Below is a small trained network, with its code and all its weights. Each question gives an input and a class and asks what happens when units are switched off, that is, made to give their printed mean instead of their output.

import numpy as np


def w(rows, s, z=0):
    codes = np.array(rows[::2]) - 128.0
    scale = np.full(codes.shape[1], s)
    scale[-1] = z or s
    return codes * scale


def f(y):
    return np.maximum(y, 0)


def log_softmax(a):
    a = a - a.max(-1, keepdims=True)
    return a - np.log(np.exp(a).sum(-1, keepdims=True))


def net(x, mask):
    res = np.array(x, float).reshape(1, 3) / 4 @ E
    y = f(res @ A[0][:, :-1].T + A[0][:, -1])
    res = res + np.where(mask, y, B[0][:, -1]) @ B[0][:, :-1]
    return log_softmax(res[-1] @ U[:, :-1].T + U[:, -1])


A, B = {}, {}
E = w([
[99,219,120,169,133,189,114,114,156,186],'x0',
[178,155,36,137,166,150,37,116,156,99],'x1',
[140,94,137,170,178,253,108,70,60,136],'x2',
],0.013)
A[0] = w([
[134,42,167,92,86,94,186,143,57,38,49],'N0',
[191,199,76,34,95,66,176,182,166,143,161],'N1',
[94,207,136,155,99,144,159,107,139,201,44],'N2',
[205,139,51,135,160,138,64,149,178,77,218],'N3',
[133,61,169,214,165,171,137,93,47,196,194],'N4',
[149,117,140,189,144,189,155,29,55,149,96],'N5',
[203,71,96,85,190,38,90,169,61,80,8],'N6',
[117,65,184,120,135,127,172,190,96,65,107],'N7',
[98,170,205,141,89,189,143,169,162,190,78],'N8',
[119,208,108,75,86,73,115,213,120,103,113],'N9',
[31,80,221,143,90,150,254,138,88,195,27],'N10',
[78,206,152,184,158,114,135,123,140,241,48],'N11',
[57,146,149,112,53,76,228,148,83,201,114],'N12',
[75,249,119,183,180,96,116,102,143,130,28],'N13',
[55,133,128,147,38,51,135,187,230,202,96],'N14',
],0.0075,0.0015)
B[0] = w([
[142,191,74,105,167,71,221,194,78,205,226],'N0',
[169,112,205,176,22,173,135,96,137,31,222],'N1',
[171,154,41,79,150,60,155,207,30,136,191],'N2',
[69,192,90,186,107,140,93,82,185,229,219],'N3',
[193,70,179,76,27,165,98,72,79,42,232],'N4',
[165,82,161,45,138,176,147,86,101,74,226],'N5',
[78,145,47,88,114,52,169,208,101,190,202],'N6',
[97,142,49,115,185,90,188,175,183,126,196],'N7',
[47,185,84,91,226,40,149,177,121,176,190],'N8',
[168,144,237,84,101,187,61,38,115,89,204],'N9',
[34,118,47,254,46,189,61,81,213,211,254],'N10',
[155,152,64,20,192,55,225,164,79,122,201],'N11',
[161,179,99,156,111,173,39,90,166,134,229],'N12',
[122,166,105,116,184,29,197,194,111,157,191],'N13',
[200,77,179,119,26,128,137,90,81,2,232],'N14',
],0.0068,0.012)
U = w([
[195,70,230,82,78,185,91,30,76,50,127],'0',
[43,173,62,228,106,161,3,65,223,235,193],'1',
[126,151,85,59,194,49,179,218,71,182,1],'2',
],0.0062,0.0027)

Each question gives the input, the list of numbers given to net, and the class t.
The units are the neurons (one row each of A and B). Each row of codes is followed by its name. A weight is (code - 128) times the scale printed after its matrix; where a second scale follows, it is the last column's (A, B and U).
mask holds one flag per neuron, in row order. A switched-off neuron (its flag False) gives its mean, the last column of its row in B, instead of its output. The means were averaged over made-up inputs and are rounded, as every weight is.
A unit's drop is (log p(t) with every unit on - log p(t) with that unit switched off) / (log p(t) with every unit on - log p(t) with every unit switched off).
The circuit of an input: a set's keep is (log p(t) with only the set's units on - log p(t) with every unit switched off) / (log p(t) with every unit on - log p(t) with every unit switched off). Starting from the 12 units with the biggest drops (on a tie, the unit counted first), units are removed one at a time, each time the one whose removal leaves the highest keep (on an exact tie, the one counted first), for as long as the keep stays at least 0.8.
circuit, biggest first: the units of the circuit, biggest drop first
most important unit: the unit with the biggest drop
k most important neurons: the k neurons with the biggest drops, biggest first
drop when u is switched off: that unit's drop, to one decimal
input [-7,-3,-8], class 0: most important unit -> N1
input [-8,-5,-8], class 0: 3 most important neurons -> (N14, N1, N9)
input [-8,8,3], class 1: 2 most important neurons -> (N3, N11)
input [4,-6,-4], class 1: 3 most important neurons -> (N10, N12, N4)
input [-8,8,5], class 1: 4 most important neurons -> (N3, N11, N2, N13)
input [-8,8,-1], class 1: 2 most important neurons -> (N3, N11)
input [7,6,0], class 2: 3 most important neurons -> (N10, N13, N11)
input [-8,6,2], class 2: 2 most important neurons -> (N10, N6)
input [4,0,-2], class 2: 2 most important neurons -> (N10, N4)
input [3,-8,6], class 1: 3 most important neurons -> (N10, N14, N8)
input [-3,-6,-8], class 0: drop when N14 is switched off -> 1.2
input [8,5,-2], class 2: drop when N4 is switched off -> 0.0
input [2,-5,-3], class 1: drop when N4 is switched off -> 0.1
input [-2,-7,4], class 1: circuit, biggest first -> (N10)
